Here is a tiny trained network, its code and every weight. The questions are about switching its units off for an input and a class, where a switched-off unit gives its printed mean instead of its output.

import numpy as np


def w(rows, s, z=0):
    codes = np.array(rows[::2]) - 128.0
    scale = np.full(codes.shape[1], s)
    scale[-1] = z or s
    return codes * scale


def f(y):
    return np.maximum(y, 0)


def log_softmax(a):
    a = a - a.max(-1, keepdims=True)
    return a - np.log(np.exp(a).sum(-1, keepdims=True))


def net(x, mask):
    res = np.array(x, float).reshape(1, 5) / 4 @ E
    y = f(res @ A[0][:, :-1].T + A[0][:, -1])
    res = res + np.where(mask, y, B[0][:, -1]) @ B[0][:, :-1]
    return log_softmax(res[-1] @ U[:, :-1].T + U[:, -1])


A, B = {}, {}
E = w([
[121,118,151,157,153,155,129,99,142,124],'x0',
[121,80,79,72,100,174,130,213,113,2],'x1',
[208,211,138,162,52,153,192,97,120,69],'x2',
[140,46,156,194,131,153,232,95,66,151],'x3',
[26,126,86,124,105,106,158,12,191,85],'x4',
],0.0099)
A[0] = w([
[30,186,51,114,156,105,200,30,254,139,200],'neuron 1',
[39,161,89,77,103,212,156,73,98,127,71],'neuron 2',
[194,149,203,123,154,157,111,184,159,173,48],'neuron 3',
[166,151,118,143,172,182,131,207,104,139,36],'neuron 4',
[44,43,82,147,193,104,52,176,141,178,116],'neuron 5',
[171,40,56,127,133,164,118,188,182,2,5],'neuron 6',
[116,247,92,44,197,177,52,144,192,123,169],'neuron 7',
],0.0074,0.0026)
B[0] = w([
[105,112,220,187,123,161,55,199,96,166,250],'neuron 1',
[120,168,82,75,171,144,124,254,104,120,172],'neuron 2',
[36,122,124,103,44,104,61,177,124,153,182],'neuron 3',
[65,151,183,106,44,120,100,149,52,83,172],'neuron 4',
[196,200,135,248,111,164,106,151,96,97,214],'neuron 5',
[144,86,173,172,73,35,90,76,181,200,203],'neuron 6',
[189,59,115,149,112,197,204,107,30,205,216],'neuron 7',
],0.0098,0.013)
U = w([
[125,98,152,139,95,132,133,157,112,123,253],'0',
[159,86,186,136,89,70,85,115,172,166,172],'1',
[40,134,164,92,86,165,102,200,98,91,33],'2',
[171,196,98,200,83,161,130,160,127,52,159],'3',
[149,17,172,76,140,187,199,119,43,155,108],'4',
[157,124,120,96,222,102,124,154,140,55,124],'5',
[152,141,3,84,228,61,79,33,227,108,33],'6',
[52,171,130,20,193,63,193,139,213,105,47],'7',
],0.0075,0.0039)

Each question gives the input, the list of numbers given to net, and the class t.
The units are the neurons (one row each of A and B). Each row of codes is followed by its name. A weight is (code - 128) times the scale printed after its matrix; where a second scale follows, it is the last column's (A, B and U).
mask holds one flag per neuron, in row order. A switched-off neuron (its flag False) gives its mean, the last column of its row in B, instead of its output. The means were averaged over made-up inputs and are rounded, as every weight is.
A unit's drop is (log p(t) with every unit on - log p(t) with that unit switched off) / (log p(t) with every unit on - log p(t) with every unit switched off).
The circuit of an input: a set's keep is (log p(t) with only the set's units on - log p(t) with every unit switched off) / (log p(t) with every unit on - log p(t) with every unit switched off). Starting from all 7 units, units are removed one at a time, each time the one whose removal leaves the highest keep (on an exact tie, the one counted first), for as long as the keep stays at least 0.8.
units of the circuit, in order: the units of the circuit, biggest drop first
unit that matters most: the unit with the biggest drop
top k neurons: the k neurons with the biggest drops, biggest first
drop when u is switched off: that unit's drop, to one decimal
input [0,2,1,-8,5], class 4: units of the circuit, in order : neuron 7
input [3,2,4,-5,-3], class 4: units of the circuit, in order : neuron 7; neuron 5
input [0,6,-2,5,-1], class 1: top 3 neurons : neuron 6; neuron 7; neuron 2
input [-2,5,3,4,0], class 1: units of the circuit, in order : neuron 6; neuron 7
input [-6,-5,-1,-8,-8], class 2: top 2 neurons : neuron 3; neuron 4
input [1,2,-3,-6,4], class 4: top 2 neurons : neuron 7; neuron 3
input [-2,-1,0,4,8], class 2: units of the circuit, in order : neuron 1; neuron 2
input [2,4,0,0,2], class 1: top 4 neurons : neuron 6; neuron 7; neuron 5; neuron 4
input [6,-7,1,1,8], class 2: top 4 neurons : neuron 1; neuron 6; neuron 2; neuron 7
input [0,5,-7,-2,-2], class 3: top 2 neurons : neuron 5; neuron 1
input [-5,-4,4,-4,-7], class 2: units of the circuit, in order : neuron 3; neuron 4
input [3,5,3,1,0], class 1: top 3 neurons : neuron 6; neuron 5; neuron 7
input [-1,1,6,-3,-6], class 2: units of the circuit, in order : neuron 3; neuron 4
input [4,4,-8,0,-6], class 3: units of the circuit, in order : neuron 5
input [-6,-4,4,-7,-8], class 2: top 2 neurons : neuron 3; neuron 4
input [0,-7,5,4,-8], class 2: top 4 neurons : neuron 3; neuron 6; neuron 4; neuron 7
input [7,-6,4,-7,8], class 2: top 3 neurons : neuron 1; neuron 6; neuron 2
input [0,3,3,-6,3], class 4: top 2 neurons : neuron 7; neuron 5
input [3,-6,3,-7,1], class 4: top 3 neurons : neuron 7; neuron 6; neuron 5
input [7,8,-7,-5,2], class 1: unit that matters most : neuron 6
input [7,7,5,5,-8], class 2: top 3 neurons : neuron 4; neuron 7; neuron 3
input [1,-5,-8,4,-4], class 3: top 2 neurons : neuron 5; neuron 6
input [1,6,3,-1,-1], class 1: top 2 neurons : neuron 6; neuron 5
input [6,8,-7,-1,1], class 1: drop when neuron 6 is switched off : 1.5
input [-2,8,0,1,6], class 1: drop when neuron 6 is switched off : 1.3
input [4,6,-2,-3,2], class 1: drop when neuron 6 is switched off : 1.1
input [1,2,3,-7,-4], class 4: units of the circuit, in order : neuron 7
input [-7,-7,-4,-8,-8], class 2: drop when neuron 3 is switched off : 2.3
input [5,-2,5,-7,0], class 4: units of the circuit, in order : neuron 7; neuron 5
